Here is a tiny trained network, its code and every weight. The questions are about switching its units off for an input and a class, where a switched-off unit gives its printed mean instead of its output.

import numpy as np


def w(rows, s, z=0):
    codes = np.array(rows[::2]) - 128.0
    scale = np.full(codes.shape[1], s)
    scale[-1] = z or s
    return codes * scale


def f(y):
    return y / 2 * (1 + np.tanh(0.7978845608 * (y + 0.044715 * y**3)))


def log_softmax(a):
    a = a - a.max(-1, keepdims=True)
    return a - np.log(np.exp(a).sum(-1, keepdims=True))


def net(x, mask):
    res = np.array(x, float).reshape(1, 4) / 4 @ E
    y = f(res @ A[0][:, :-1].T + A[0][:, -1])
    res = res + np.where(mask, y, B[0][:, -1]) @ B[0][:, :-1]
    return log_softmax(res[-1] @ U[:, :-1].T + U[:, -1])


A, B = {}, {}
E = w([
[109,128,138,104,64,96,138,248,226,85,150,106],'x0',
[95,69,150,148,167,79,72,141,113,82,74,143],'x1',
[103,189,29,101,99,102,133,103,141,80,178,114],'x2',
[173,86,222,112,139,114,177,110,128,53,147,70],'x3',
],0.012)
A[0] = w([
[144,95,145,175,132,90,28,142,92,70,66,184,164],'neuron 1',
[103,96,75,143,103,61,83,221,210,173,68,184,65],'neuron 2',
[112,83,92,110,133,44,61,40,172,12,78,99,187],'neuron 3',
[132,62,207,134,127,13,97,133,146,26,107,157,237],'neuron 4',
[141,105,141,170,151,120,37,164,96,186,77,224,118],'neuron 5',
[31,22,156,120,209,15,31,122,112,135,7,157,255],'neuron 6',
[62,189,77,75,116,119,144,87,99,39,213,92,134],'neuron 7',
[55,170,72,113,65,85,160,225,228,107,169,165,191],'neuron 8',
[57,173,114,87,4,167,97,182,209,155,87,169,243],'neuron 9',
[128,147,76,214,146,221,102,19,51,255,61,215,195],'neuron 10',
],0.0067,0.0044)
B[0] = w([
[105,128,113,172,100,147,127,147,128,105,98,108,178],'neuron 1',
[178,110,92,125,102,139,131,146,134,117,129,100,175],'neuron 2',
[121,85,114,190,129,153,146,174,174,146,109,105,183],'neuron 3',
[109,132,138,157,144,131,108,165,139,179,146,71,214],'neuron 4',
[122,140,113,158,180,115,158,109,104,151,79,134,178],'neuron 5',
[134,119,80,225,130,160,137,198,130,125,80,100,230],'neuron 6',
[79,112,79,164,136,123,148,83,121,122,123,106,179],'neuron 7',
[179,139,191,129,57,169,89,108,185,170,150,128,213],'neuron 8',
[170,117,132,144,60,155,115,130,171,159,150,150,200],'neuron 9',
[104,215,167,134,148,98,119,110,161,249,152,152,250],'neuron 10',
],0.014,0.016)
U = w([
[136,91,164,8,113,137,167,128,96,81,138,103,85],'0',
[68,154,124,156,203,71,144,138,121,158,122,84,254],'1',
[149,169,183,100,74,114,104,111,171,170,209,155,148],'2',
[124,141,80,113,94,104,149,71,69,65,165,107,70],'3',
[144,134,106,100,130,80,122,159,111,92,106,151,25],'4',
[140,86,91,164,74,172,127,196,141,128,114,91,158],'5',
],0.011,0.003)

Each question gives the input, the list of numbers given to net, and the class t.
The units are the neurons (one row each of A and B). Each row of codes is followed by its name. A weight is (code - 128) times the scale printed after its matrix; where a second scale follows, it is the last column's (A, B and U).
mask holds one flag per neuron, in row order. A switched-off neuron (its flag False) gives its mean, the last column of its row in B, instead of its output. The means were averaged over made-up inputs and are rounded, as every weight is.
A unit's drop is (log p(t) with every unit on - log p(t) with that unit switched off) / (log p(t) with every unit on - log p(t) with every unit switched off).
The circuit of an input: a set's keep is (log p(t) with only the set's units on - log p(t) with every unit switched off) / (log p(t) with every unit on - log p(t) with every unit switched off). Starting from all 10 units, units are removed one at a time, each time the one whose removal leaves the highest keep (on an exact tie, the one counted first), for as long as the keep stays at least 0.8.
circuit, biggest first: the units of the circuit, biggest drop first
k most important neurons: the k neurons with the biggest drops, biggest first
drop of u: that unit's drop, to one decimal
input [1,1,4,-2], class 2: most important neuron	[neuron 6]
input [-3,7,-4,-1], class 1: 3 most important neurons	[neuron 5; neuron 10; neuron 9]
input [-3,5,4,-2], class 1: 4 most important neurons	[neuron 8; neuron 9; neuron 2; neuron 10]
input [-6,-6,4,5], class 1: 4 most important neurons	[neuron 8; neuron 9; neuron 7; neuron 2]
input [-4,-3,6,3], class 3: 3 most important neurons	[neuron 4; neuron 10; neuron 6]
input [0,1,6,-3], class 2: 3 most important neurons	[neuron 6; neuron 8; neuron 1]
input [-6,-7,-8,1], class 2: 2 most important neurons	[neuron 6; neuron 10]
input [4,2,5,-8], class 2: 2 most important neurons	[neuron 8; neuron 6]
input [-4,-2,4,3], class 1: 4 most important neurons	[neuron 8; neuron 9; neuron 2; neuron 7]
input [-6,-5,5,1], class 1: 3 most important neurons	[neuron 8; neuron 9; neuron 7]
input [-7,-1,-4,-1], class 1: drop of neuron 8	0.3
input [-8,-2,-3,4], class 2: drop of neuron 10	1.0
input [-1,-2,-8,7], class 1: drop of neuron 2	0.5
input [2,-2,-2,5], class 1: circuit, biggest first	[neuron 9]
